Here is a tiny trained network, its code and every weight. The questions are about switching its units off for an input and a class, where a switched-off unit gives its printed mean instead of its output.

import numpy as np


def w(rows, s, z=0):
    codes = np.array(rows[::2]) - 128.0
    scale = np.full(codes.shape[1], s)
    scale[-1] = z or s
    return codes * scale


def f(y):
    return np.maximum(y, 0)


def log_softmax(a):
    a = a - a.max(-1, keepdims=True)
    return a - np.log(np.exp(a).sum(-1, keepdims=True))


def net(x, mask):
    res = np.array(x, float).reshape(1, 8) / 4 @ E
    y = f(res @ A[0][:, :-1].T + A[0][:, -1])
    res = res + np.where(mask, y, B[0][:, -1]) @ B[0][:, :-1]
    return log_softmax(res[-1] @ U[:, :-1].T + U[:, -1])


A, B = {}, {}
E = w([
[69,2,25],'x0',
[124,129,130],'x1',
[25,221,131],'x2',
[125,129,131],'x3',
[132,127,120],'x4',
[96,27,233],'x5',
[132,130,121],'x6',
[122,129,132],'x7',
],0.0057)
A[0] = w([
[113,45,112,69],'n0',
[118,68,115,87],'n1',
[117,48,135,91],'n2',
[74,108,34,180],'n3',
[114,225,147,98],'n4',
[142,120,129,110],'n5',
[5,136,158,121],'n6',
[136,76,123,126],'n7',
[59,112,43,3],'n8',
[164,132,178,60],'n9',
[176,131,194,32],'n10',
[102,94,137,126],'n11',
[168,135,168,177],'n12',
[165,99,140,126],'n13',
[104,207,125,79],'n14',
[125,128,130,103],'n15',
[189,151,189,174],'n16',
[57,127,144,161],'n17',
],0.012,0.005)
B[0] = w([
[41,138,145,206],'n0',
[70,144,156,185],'n1',
[47,103,124,208],'n2',
[182,19,215,254],'n3',
[46,228,99,239],'n4',
[141,135,153,137],'n5',
[214,90,105,226],'n6',
[102,112,168,190],'n7',
[230,238,37,179],'n8',
[113,26,148,160],'n9',
[89,3,160,168],'n10',
[113,122,148,172],'n11',
[167,131,59,214],'n12',
[140,114,164,177],'n13',
[76,228,119,203],'n14',
[129,117,88,128],'n15',
[222,123,103,248],'n16',
[182,153,107,201],'n17',
],0.016,0.0052)
U = w([
[189,130,71,196],'0',
[140,50,135,175],'1',
[7,141,125,3],'2',
],0.011,0.0021)

Each question gives the input, the list of numbers given to net, and the class t.
The units are the neurons (one row each of A and B). Each row of codes is followed by its name. A weight is (code - 128) times the scale printed after its matrix; where a second scale follows, it is the last column's (A, B and U).
mask holds one flag per neuron, in row order. A switched-off neuron (its flag False) gives its mean, the last column of its row in B, instead of its output. The means were averaged over made-up inputs and are rounded, as every weight is.
A unit's drop is (log p(t) with every unit on - log p(t) with that unit switched off) / (log p(t) with every unit on - log p(t) with every unit switched off).
The circuit of an input: a set's keep is (log p(t) with only the set's units on - log p(t) with every unit switched off) / (log p(t) with every unit on - log p(t) with every unit switched off). Starting from the 12 units with the biggest drops (on a tie, the unit counted first), units are removed one at a time, each time the one whose removal leaves the highest keep (on an exact tie, the one counted first), for as long as the keep stays at least 0.8.
units of the circuit, in order: the units of the circuit, biggest drop first
top k neurons: the k neurons with the biggest drops, biggest first
drop of u: that unit's drop, to one decimal
input [2,-3,-1,-2,-6,1,-4,-5], class 2: units of the circuit, in order	(n16)
input [-5,4,5,5,-7,-3,-2,-8], class 2: top 4 neurons	(n4, n14, n8, n3)
input [-7,-5,1,6,2,-8,6,4], class 2: top 2 neurons	(n4, n14)
input [3,-6,-5,1,1,-7,-6,-5], class 1: units of the circuit, in order	(n3, n4)
input [0,-6,3,-7,8,-6,1,-5], class 2: top 2 neurons	(n16, n6)
input [-6,-1,5,-5,-5,8,4,-6], class 0: top 2 neurons	(n3, n16)
input [8,4,-8,0,0,2,-6,3], class 2: top 3 neurons	(n0, n2, n1)
input [4,-5,0,5,-5,8,-1,-6], class 2: top 2 neurons	(n0, n2)
input [-1,-1,6,-4,4,8,-7,1], class 0: top 3 neurons	(n3, n17, n6)
input [8,-1,-8,-7,3,1,-1,-1], class 2: top 3 neurons	(n0, n2, n1)
input [-4,-4,4,-8,-8,6,-5,8], class 0: drop of n3	0.2
input [5,3,-5,6,-4,6,0,2], class 2: drop of n4	0.0
input [-1,-3,7,-1,3,4,-7,-3], class 0: drop of n6	0.6
input [1,-5,8,6,-4,-2,1,6], class 0: top neuron	(n6)
